Below is a small trained network, with its code and all its weights. Each question gives an input and a class and asks what happens when units are switched off, that is, made to give their printed mean instead of their output.

import numpy as np


def w(rows, s, z=0):
    codes = np.array(rows[::2]) - 128.0
    scale = np.full(codes.shape[1], s)
    scale[-1] = z or s
    return codes * scale


def norm(h):
    return h / np.sqrt((h * h).mean(-1, keepdims=True) + 1e-5)


def f(y):
    return np.maximum(y, 0)


def log_softmax(a):
    a = a - a.max(-1, keepdims=True)
    return a - np.log(np.exp(a).sum(-1, keepdims=True))


def net(x, mask):
    res = np.array(x, float).reshape(1, 4) / 4 @ E
    u = 0
    for l in range(3):
        y = f(norm(res) @ A[l][:, :-1].T + A[l][:, -1])
        res = res + np.where(mask[u : u + 4], y, B[l][:, -1]) @ B[l][:, :-1]
        u += 4
    return log_softmax(norm(res)[-1] @ U[:, :-1].T + U[:, -1])


A, B = {}, {}
E = w([
[32,212,150,147,244,180],'x0',
[138,134,125,148,147,119],'x1',
[74,141,155,203,19,65],'x2',
[116,158,2,214,197,222],'x3',
],0.0077)
A[0] = w([
[96,142,182,123,177,74,75],'L0N1',
[138,54,145,88,149,117,25],'L0N2',
[225,98,175,112,137,89,69],'L0N3',
[160,116,2,95,144,109,2],'L0N4',
],0.0085,0.0034)
B[0] = w([
[151,185,97,40,136,100,205],'L0N1',
[62,92,115,212,177,155,181],'L0N2',
[50,68,219,180,161,255,251],'L0N3',
[175,238,84,60,84,113,226],'L0N4',
],0.008,0.0033)
A[1] = w([
[227,126,2,145,26,154,85],'L1N1',
[216,168,77,73,160,29,40],'L1N2',
[130,112,72,161,49,112,3],'L1N3',
[116,58,151,192,159,136,245],'L1N4',
],0.0074,0.0028)
B[1] = w([
[183,215,153,183,159,43,253],'L1N1',
[124,117,92,97,163,76,159],'L1N2',
[147,117,48,213,150,129,172],'L1N3',
[193,103,169,150,49,254,209],'L1N4',
],0.0093,0.005)
A[2] = w([
[166,45,153,142,44,129,175],'L2N1',
[59,102,86,180,130,214,254],'L2N2',
[77,193,138,166,133,73,69],'L2N3',
[182,149,254,63,179,192,85],'L2N4',
],0.0091,0.0022)
B[2] = w([
[130,231,142,190,115,235,232],'L2N1',
[131,2,137,106,127,128,225],'L2N2',
[65,43,255,67,114,115,189],'L2N3',
[114,48,42,71,127,58,254],'L2N4',
],0.008,0.0062)
U = w([
[105,40,173,134,113,223,254],'0',
[85,58,89,45,171,76,110],'1',
[225,230,119,82,148,55,150],'2',
[74,123,38,100,213,238,2],'3',
[136,144,187,163,34,181,125],'4',
[50,142,241,65,100,50,29],'5',
[170,190,102,255,89,91,38],'6',
],0.0089,0.0036)

Each question gives the input, the list of numbers given to net, and the class t.
The units are the neurons (one row each of A and B). Each row of codes is followed by its name. A weight is (code - 128) times the scale printed after its matrix; where a second scale follows, it is the last column's (A, B and U).
mask holds one flag per neuron, layer by layer. A switched-off neuron (its flag False) gives its mean, the last column of its row in B, instead of its output. The means were averaged over made-up inputs and are rounded, as every weight is.
A unit's drop is (log p(t) with every unit on - log p(t) with that unit switched off) / (log p(t) with every unit on - log p(t) with every unit switched off).
The circuit of an input: a set's keep is (log p(t) with only the set's units on - log p(t) with every unit switched off) / (log p(t) with every unit on - log p(t) with every unit switched off). Starting from all 12 units, units are removed one at a time, each time the one whose removal leaves the highest keep (on an exact tie, the one counted first), for as long as the keep stays at least 0.8.
circuit, biggest first: the units of the circuit, biggest drop first
most important unit: the unit with the biggest drop
k most important neurons: the k neurons with the biggest drops, biggest first
top k neurons in layer l: the k neurons of layer l with the biggest drops, biggest first
drop of u: that unit's drop, to one decimal
input [-7,1,-1,2], class 2: 2 most important neurons -> L1N1, L0N4
input [-2,6,-6,1], class 2: circuit, biggest first -> L0N4
input [6,4,1,-1], class 5: top 2 neurons in layer 0 -> L0N1, L0N3
input [6,-6,-4,0], class 1: 2 most important neurons -> L2N1, L2N4
input [7,-2,2,7], class 0: 2 most important neurons -> L2N2, L0N4
input [-2,-4,-4,1], class 2: circuit, biggest first -> L0N4, L1N1
input [6,7,3,8], class 0: top 2 neurons in layer 2 -> L2N2, L2N4
input [-2,6,-6,7], class 2: circuit, biggest first -> L0N4, L1N1, L0N3
input [3,8,-8,-7], class 1: 2 most important neurons -> L2N4, L0N1
input [-7,-2,-7,5], class 2: circuit, biggest first -> L0N4, L1N1
input [0,1,-3,-8], class 0: circuit, biggest first -> L0N3, L1N1
input [2,6,-6,-6], class 1: 3 most important neurons -> L2N4, L0N1, L2N1
input [-7,4,-6,2], class 2: 2 most important neurons -> L0N4, L1N1
input [6,6,-5,-2], class 1: circuit, biggest first -> L2N4, L2N1
input [-8,4,-4,3], class 2: circuit, biggest first -> L1N1
input [-7,1,-4,8], class 2: circuit, biggest first -> L0N4, L1N1
input [2,4,7,8], class 0: 2 most important neurons -> L2N2, L0N4
input [5,0,4,0], class 5: 3 most important neurons -> L0N3, L0N1, L1N4
input [7,1,3,-1], class 5: circuit, biggest first -> L0N3, L2N3
input [5,3,0,0], class 1: most important unit -> L1N1
input [-7,-5,-3,2], class 2: 4 most important neurons -> L0N4, L1N1, L1N4, L2N1
input [6,2,-4,-8], class 1: 2 most important neurons -> L2N4, L1N1
input [6,-4,-5,0], class 1: drop of L2N1 -> 0.3
input [4,2,0,-5], class 1: drop of L1N1 -> 0.2
input [-1,7,-2,7], class 2: drop of L1N1 -> 0.2
